[139 151 128 100 168 109  99] : R
[ 97 151 128 100 168 118  99] : L
[139 151 128 120 168 109  99] : A
[143 151  78 100 168 140 102] : P
[128 151 128 100 168 150  69] : C
[139 151  72 100 168 112 172] : Y
[123 151 128 100 168 156  93] : Q
[128 151 128 100 168 155 169] : E
[139 151 128 100 168  95  72] : M
[139 151 174 100 174 119 174] : N
all N: [174]  3 5 7
shift -1: [151  72 100 168]  [150  71  99 167]

[100 117 134 136 116 150 133] = X
[126  72 121 151 119  92 122] = J
[118  66 116 171 176  66 119] = K
[ 81  85 138 138 135 133 162] = V
all K: [118]  1
shift -1: [121 151 119  92]  [120 150 118  91]

[120 147 132  96 126  95 148 116 100 124 127 129 103 152 122  93 126 126
 150 125] : B
[115 144 112 129 122 126 145 128 118 122 120 119 118 167 122 123 126 126
 148 124] : S
[138 131  68 136 118 133 146 131 122 120 118 110 121 137 125 132 127 125
 134 123] : W
[110 106 130 166 122 148 126 126  94 125 129 131  98 142 122  84 127 125
 149 125] : T
[139 132  79 128 119 125 147 127 118 121 120 113 118 136 125 125 127 125
 135 123] : H
[114 141  65 158 116 155 144 140 130 118 110 106 130 166 122 149 126 126
 144 123] : D
[118 139  62 158 116 155 144 140 132 118 111 106 131 164 123 149 126 126
 142 123] : Z
[138 131  68 136 118 133 146 131 122 120 118 110 116 164 121 120 126 126
 151 125] : G
[157 126  30 157 133 154 157 139 132 133 112 100 130 133 126 151 127 124
 129 122] : F
rev: [126 126 149 122 166 130 106 110]  D
all F: [133]  5 10 14

[132 121 123 126 121 134 158 128 146 133 117  89  99  98 123 150 123  82
 137 131 117 131 128 137 134 118  92 149  63 125 140 133 140]  Zug
[122 146 112 126 122 131 165 130 127 148 120 108 113 179 129 115 130  99
 125 128 102 134 119 127 134 128  78 144 114 131 149 138 134]  neve
[130 130 135 133  88 128 168 126  92 116 136  30 136 143 129 150  93 109
 129 132 159 131 127  30 116 139 114  87  82 125 119 129 101]  Dut
[147 122 131 114 153 152 165 127 127 140 113 211 104 183 132 143 148  81
 122 131 144 125 142 150 134 130 189 167 140 118 137 138 136]  taza
[112 123 132 130 118 143 136 132 148 124 135 190  97 169 118  66 120 118
 114 128 115 124 128 126 132 134 131 141 126 148 116 121 152]  leziz
[129 116 137 135 109 148 161 122 111 123 124  42 104 134 147 118 134 116
 124 127 137 127 133 136 121 134 132 107 130 127 120 126 110]  gage
shift -1: [130  99 125 128]  [129  98 124 127]
find: [147 122 131 114 153 152 165 127 127 140 113 211 104 183 132 143 148  81
 122 131 144 125 142 150 134 130 189 167 140 118 137 138 136]  taza
all Dut: [130]  1 2

[130 127 128 127 130 128 128 195 178 160 148 138 133 130 128 126 129 129
 128 128 127 128 128 129 126 128 128 127 129 129 128 128 127 126 129 127
 130 129 127 126 128 127 128 130 131 133 139 147] : Kizen
[198 179 164 150 141 135 131 130 129 127 127 129 128 128 129 130 127 129
 127 128 127 129 127 128 128 128 127 127 129 129 129 129 129 129 127 128
 129 128 130 139 146 160 173 192 208 219 219 212] : Motu
[128 128 128 128 126 128 128 130 128 129 127 128 127 130 128 128 128 129
 131 132 140 149 161 179 195 211 218 218 211 194 177 158 148 138 131 129
 129 128 128 128 128 128 127 126 129 126 129 129] : lika
[129 126 128 128 127 128 130 130 130 135 142 152 162 181 197 212 220 219
 209 192 173 158 146 137 133 130 130 126 129 128 129 128 127 129 129 128
 130 131 129 127 129 128 129 128 129 129 128 129] : Gugi
[128 127 129 128 128 127 129 128 127 126 129 128 130 131 137 146 159 174
 192 208 218 220 214 198 181 163 150 140 134 129 129 129 129 128 128 129
 129 128 127 129 126 128 128 127 130 128 128 128] : doki
[199 183 164 150 140 135 130 129 128 127 129 127 129 131 130 128 128 128
 129 127 127 129 129 129 128 129 131 128 127 130 128 127 128 129 128 129
 129 130 132 138 145 157 173 192 207 218 221 214] : ritul
rev: [128 128 130 127 128 127 129]  lika
shift +1: [207]  [208]
find: [199 183 164 150 140 135 130 129 128 127 129 127 129 131 130 128 128 128
 129 127 127 129 129 129 128 129 131 128 127 130 128 127 128 129 128 129
 129 130 132 138 145 157 173 192 207 218 221 214]  ritul
find: [128 127 129 128 128 127 129 128 127 126 129 128 130 131 137 146 159 174
 192 208 218 220 214 198 181 163 150 140 134 129 129 129 129 128 128 129
 129 128 127 129 126 128 128 127 130 128 128 128]  doki

[133 125 133 133] = dovos
[121  79 139 135] = rab
[160 179 133 125] = Zoso
[128 139 124 134] = domeg
[121 216 100 140] = nen
rev: [133 133 125]  dovos
shift -1: [160 179 133]  [159 178 132]
all dovos: [133]  1 3 4

[202 131 134  65] = ras
[101 132 134 222] = latif
[ 88 139 133 145] = bezik
[163 127 133  37] = Deg
[ 58 129  58  58] = kel
[188 130 130  39] = rula
[164 133 135  34] = bere
[ 59 131 117 227] = bosu
[147 124 122  31] = nat
all kel: [58]  1 3 4
shift +1: [135]  [136]

[148 137 147 115 110]  vidi
[198 101 217  95  97]  vivud
[148 148  45 148 148]  zofep
[134 147 125 131 132]  kuf
all zofep: [148]  1 2 4 5
find: [198 101 217  95  97]  vivud

[201 143 202 155 217 142 126 190 180]  nub
[115  67 202 188 152 130 211 200 160]  pakav
[161 170 112 164 170 101  68  59 198]  Vokib
[ 40 145  94  79  43 205 113 191 117]  buzo
[137 154  83  94  63 143 206 190  44]  rigi
[119 151 119 143  41 158 183  65  41]  sosuf
[125 101 181 110 167 108  39  98 162]  bido
[168 115 176  59 170 119 175 109 180]  Fika
[ 78 141  43 134 148 170 163  76 183]  Tono
[176 188  52  55 176 131  71 192  42]  gom
[142 136  70 109  66  93  48 216  70]  diza
all sosuf: [41]  5 9
shift +1: [143 202 155 217]  [144 203 156 218]
shift +1: [ 41 158 183  65]  [ 42 159 184  66]

[189 106 111 114 112 185 220  97 115 150 219 105 113 100 134 110 114 101
 178 106 110]  zor
[102 130 117 113 115 129 137 122 119 112 135 122 109 130 103 103 114 101
 103 123 103]  Goso
[146 138 122 109 130 108 118 102 140 127 219 105 113 100 134 110 114 101
 178 106 110]  par
all Goso: [122]  8 12
shift +1: [114]  [115]
all Goso: [103]  15 16 19 21
rev: [103 101 114 103 103 130 109 122 135 112]  Goso
shift -1: [134 110 114 101]  [133 109 113 100]
find: [146 138 122 109 130 108 118 102 140 127 219 105 113 100 134 110 114 101
 178 106 110]  par

[153 129 101  90 154 139 101 136  91 101 180 142 107  73 151 126 155 111
 141 125 173  97 148 127 155 123  99 133 140  56 101 122  84 139  90 140
 161 142  90  96  84  85 104  75 112 187  98 132 166  67 115 105 107 141
 175 167  74  98  88 123]  Kod
[114 125 140 147 112 121 122 123 147 154  96 121 137 155 113 127 109 135
 120 127 101 145 115 125 112 130 142 123 119 166 140 129 151 120 148 121
 106 119 146 143 149 150 138 154 135  92  97 125 105 160 132 137 138 119
  98 105 155 143 147 130]  zibop
[136 138 140 140 136 137 137 137 140 140 134 136 138 140 136 138 136 138
 137 137 135 139 136 137 136 138 139 137 137 142 139 138 140 137 139 137
 136 136 139 139 140 140 139 140 138 134 135 137 136 141 138 139 138 136
 135 136 141 139 140 138]  Fes
[112 122 137 144 110 119 120 120 144 151  95 120 135 151 111 125 107 132
 117 125 100 142 113 123 110 127 139 121 117 162 137 127 148 117 145 118
 104 117 143 140 145 146 135 150 133  91  95 122 103 157 129 134 135 117
  97 103 152 140 143 128]  fiza
shift +1: [ 97 148]  [ 98 149]
all Kod: [105]  52
find: [153 129 101  90 154 139 101 136  91 101 180 142 107  73 151 126 155 111
 141 125 173  97 148 127 155 123  99 133 140  56 101 122  84 139  90 140
 161 142  90  96  84  85 104  75 112 187  98 132 166  67 115 105 107 141
 175 167  74  98  88 123]  Kod
all Kod: [101]  3 7 10 31
find: [136 138 140 140 136 137 137 137 140 140 134 136 138 140 136 138 136 138
 137 137 135 139 136 137 136 138 139 137 137 142 139 138 140 137 139 137
 136 136 139 139 140 140 139 140 138 134 135 137 136 141 138 139 138 136
 135 136 141 139 140 138]  Fes

[179  90 169 101 101 167 171 106 104 124 170 150 104 169 170] -> vepez
[156 147 149  91  92 146 148  98  92 149 150 133  88 151 150] -> bipep
[170 139 140  97  98 140 136 106  97 170 143 124  94 143 144] -> zagos
[105 123 124 147 149 123 126 142 148  50 118 136 152 123 118] -> fari
[ 77  84  88 150 148  87  82 146 110 138  87 103 145  87  88] -> nuki
[107 119 117 153 157 120 120 146 105  82 114 133 158 116 114] -> Lop
[100 112 111 162 163 112 116 105 100 128 165 148 101 164 165] -> Livi
[109 100 101 143 140 101  97 140 141 143 103 107 136 101 104] -> vika
[100 112 111 162 163 116 116 153 111  99 111 128 166 116 106] -> vupa
[ 85  91  91  91 157  94  90 150 155 130  91  94  94  91  91] -> Ralu
all Ralu: [91]  2 3 4 11 14 15
all zagos: [106]  8
all vupa: [111]  3 9 11
find: [ 77  84  88 150 148  87  82 146 110 138  87 103 145  87  88]  nuki
shift -1: [150 155]  [149 154]

[182 201 150 127  62 149  65  98 193  96] : ribi
[203  45 215  42 206  54 111 132  77 104] : zel
[ 66  87 196 114 196  51 211  68 145 114] : Kas
[145 100  74  57 116  79 115 108 180 172] : dov
[145 100  74  57 116 133  88 108 180 172] : zeze
[111 181 133 158 204 168 192 190 163  65] : nek
[ 52  52 209  79 194  52 174 159  52 178] : Gegek
[ 69  49 111  81 193 119  63 183 113 210] : mesip
[179 206 152 211 173  53  46 206  53  57] : gupek
find: [ 52  52 209  79 194  52 174 159  52 178]  Gegek
all Gegek: [52]  1 2 6 9
shift -1: [ 74  57 116 133]  [ 73  56 115 132]
all Kas: [114]  4 10

[121 132 132 136]  debuv
[130  66 126 197]  bakud
[130 128 126  73]  Pid
[121 132 132 113]  gokep
[124 132 126 130]  Sekal
[131 164 133 101]  Zesem
[130 130 130 133]  tokul
[137  97 126 124]  lezip
[130 203 126  79]  vaza
[130 138 126 122]  mok
[132 201 126 114]  leba
[130 133 126 122]  Zaka
all tokul: [130]  1 2 3
find: [121 132 132 113]  gokep
all gokep: [113]  4

[168 171 171 116  75 168]  fufe
[179 185 184 116  52 179]  puro
[184 119 196 116  30 188]  tuto
[146 147 147 116 107 146]  rugo
rev: [ 75 116 171 171]  fufe
shift +1: [146 147]  [147 148]
find: [179 185 184 116  52 179]  puro
shift +1: [179 185 184]  [180 186 185]
rev: [116 184]  puro

[149 149 149 148 148 148 148 149 149 148 148 149 148 148 149 148 148 149
 148 149]  rofu
[153 150 156 150 147 156 151 150 147 149 152 149 147 148 149 149 153 154
 144 149]  betud
[174 137 203 132  98 217 145 125  97 120 154 169  94 113 114 116 168 184
  59 114]  Mov
[177 139 208 134 100 220 147 128  98 121 158 172  96 149 116 119 172 187
  57 117]  visug
shift -1: [128  98 121 158]  [127  97 120 157]
all betud: [150]  2 4 8

[199  69 111  58]  mep
[ 78 171 137 178]  sege
[ 96 152 143 160]  Pegul
[164  91 134  92]  Ruso
[ 69 182 132 186]  Levo
[171  91 121  66]  Bule
[166  89 136  90]  vit
[ 69 181 133 186]  vegi
[171  91 121  91]  deto
[ 59 184 145 196]  vus
find: [199  69 111  58]  mep
find: [ 69 181 133 186]  vegi
find: [171  91 121  91]  deto
all deto: [91]  2 4

[ 52 159  85 112]  mevot
[ 53 159  85 112]  Rif
[148 153 162 112]  fum
[140 163 148 149]  Kiz
[140 158 148 149]  runi
[148 162 153 155]  sizal
[150 158 153 153]  Tuf
[ 51 164  85 114]  pana
rev: [148 158]  runi
rev: [149 148 158]  runi
rev: [153 162 148]  sizal
rev: [158 150]  Tuf
find: [ 53 159  85 112]  Rif
shift -1: [148]  [147]
find: [140 158 148 149]  runi

[100  95 157 132 154 148 138 117 143 130 114 168 140 166  79 119 131 148
 144 177 143 174 157 139 137 111 191 184 100 117 112 142 139 105 108  68
 121 144 187] -> Nom
[119 106  94 116 131 165 179 143 161 120 155 129 132 124 109 130 123 185
 132 172  98 190 165 101 171  84 131 127 122 119 108 172 145 103 106 130
 116 150 203] -> vevet
[150 136  38 139 155 126 136 102 166 100 114  68 123 134 149 177 116 137
 128 138 123 102 109  73 133  93  81  89 155 123 122 123 139 120 128 174
  85 145 105] -> fotuz
[131 143 223 128  99 103 129 142  88 140 103 149 156 115 151  89 143  97
 113  79  91  98 108 150 118 195 119 111 127 157 108 120 117 120 121 126
 186 103 112] -> vop
[150 137  36 140 155 128 137 103 165 101 115  67 122 134 150 177 118 138
 127 138 122 104 107  74 135  94  81  89 158 123 122 123 140 120 128 176
  85 145 107] -> tuv
[100  94 171 138 159 139 129 110 137 129  98 169 147 172  80 118 135 139
 144 172 144 159 149 142 128 122 196 186 101 122 109 132 138 101 106  62
 126 141 178] -> Viluk
find: [150 137  36 140 155 128 137 103 165 101 115  67 122 134 150 177 118 138
 127 138 122 104 107  74 135  94  81  89 158 123 122 123 140 120 128 176
  85 145 107]  tuv
all vevet: [172]  20 32
shift -1: [138]  [137]

[132 117 135  74 209  80 127 128 152 179 174] : Fufev
[ 87  66  91  98 199 199 129 117 198 177 177] : tefe
[ 82  67  86  88 117  89 129 123 146 176 166] : Taka
[ 90  74  91  74 209  80 127 128 152 179 174] : matul
all tefe: [98]  4
shift -1: [123 146]  [122 145]
all tefe: [199]  5 6
rev: [198 117 129]  tefe
shift -1: [127 128 152 179]  [126 127 151 178]
rev: [198 117]  tefe
rev: [166 176 146 123 129  89 117  88]  Taka

[ 79  43  76  69  84 120 121  90]  zopo
[108 147 124 167 175  83  55 167]  firav
[108 147 100 167 194 143  64 210]  Nud
[101  50  66 101 175 143 175 210]  ripu
[196 184 178 134  53 116 210  66]  bugaz
[ 63  79  82  82  63  82  63 196]  vad
all ripu: [101]  1 4
all vad: [82]  3 4 6

[176 184  47  82] -> tetu
[184 184 184 184] -> lafif
[186 217  54  94] -> Poma
[ 54  54  54 168] -> kunek
find: [186 217  54  94]  Poma
all lafif: [184]  1 2 3 4
shift +1: [184]  [185]
all kunek: [54]  1 2 3
shift -1: [184]  [183]
shift -1: [54 54 54]  [53 53 53]

[ 41 161  50 107 133] -> lut
[107 183  88 167  40] -> medop
[ 41 136  50 136  41] -> gibo
shift -1: [183  88]  [182  87]
all gibo: [41]  1 5
rev: [167  88 183]  medop
rev: [107  50]  lut

[ 41 178  86 137 130 119 148 124 112 132 125 148 105 127 142  77 202  73
 170 122 147 136  68 192  85 118 113 114 117 112 141  94 124 204 169 141
 114 151] : tudu
[110 101 144 115 155  77 172  97 170 112 109 176 107 157 124 111  88  79
 134 115 157 116  95 157 114 107 105 122 145  44 142 100 111 155 128 147
 110 131] : figon
[123 152 157 127 180  78 148 117 111 124 101 127 116 179 121  68 159 127
  57 194 120 192  76 125 100 124 120  87 106 179  86 121 134 137 122 151
 141 141] : Gelam
[130  92 127 147  97 116 152 163  90 192 146 163  97 140 164  93 129 151
  68 143 114 159 123 130  28 177 122 128 164 103 196 121 154 110 172 123
 164  69] : tuzut
[119 199  52 165 124 100 182  94 128  83 188  74 118 204  39 122 132 113
 144 124  76 165  67 151 115 184  61 133  96 169 113 106 113 149  81 145
  82 134] : vozat
[119 199  52 165 124 100 182  94 128  83 188  74 118 204  39 122 132 113
 144 124  76 120  67 151 115 184  61 133  96 169 113 106 113 149  81 145
  82 134] : sutor
[172 114 126 140 107  97  61 194 125 153 126 160  97 119 139 105 179 138
 115 167 126  78 145 135 112 155 168  83 168 147 125 158 103 110 158 145
 133 125] : nenu
find: [110 101 144 115 155  77 172  97 170 112 109 176 107 157 124 111  88  79
 134 115 157 116  95 157 114 107 105 122 145  44 142 100 111 155 128 147
 110 131]  figon
all Gelam: [127]  4 12 18
shift +1: [145]  [146]
shift +1: [155]  [156]
rev: [134  79  88 111 124 157 107 176 109]  figon

[134 106 169 147 189 149  95 107 190 109 173 142 170] = dap
[109  79 112 134 106 171 147  36 149  95 107 190 109] = Mip
[109  79 190 134 106 171 190  36 149  95 107 190 109] = kob
all kob: [190]  3 7 12
shift -1: [134 106]  [133 105]
all kob: [134]  4
rev: [109 190 107  95 149  36 190 171 106 134]  kob
shift -1: [134]  [133]
rev: [173 109]  dap
shift +1: [189 149]  [190 150]

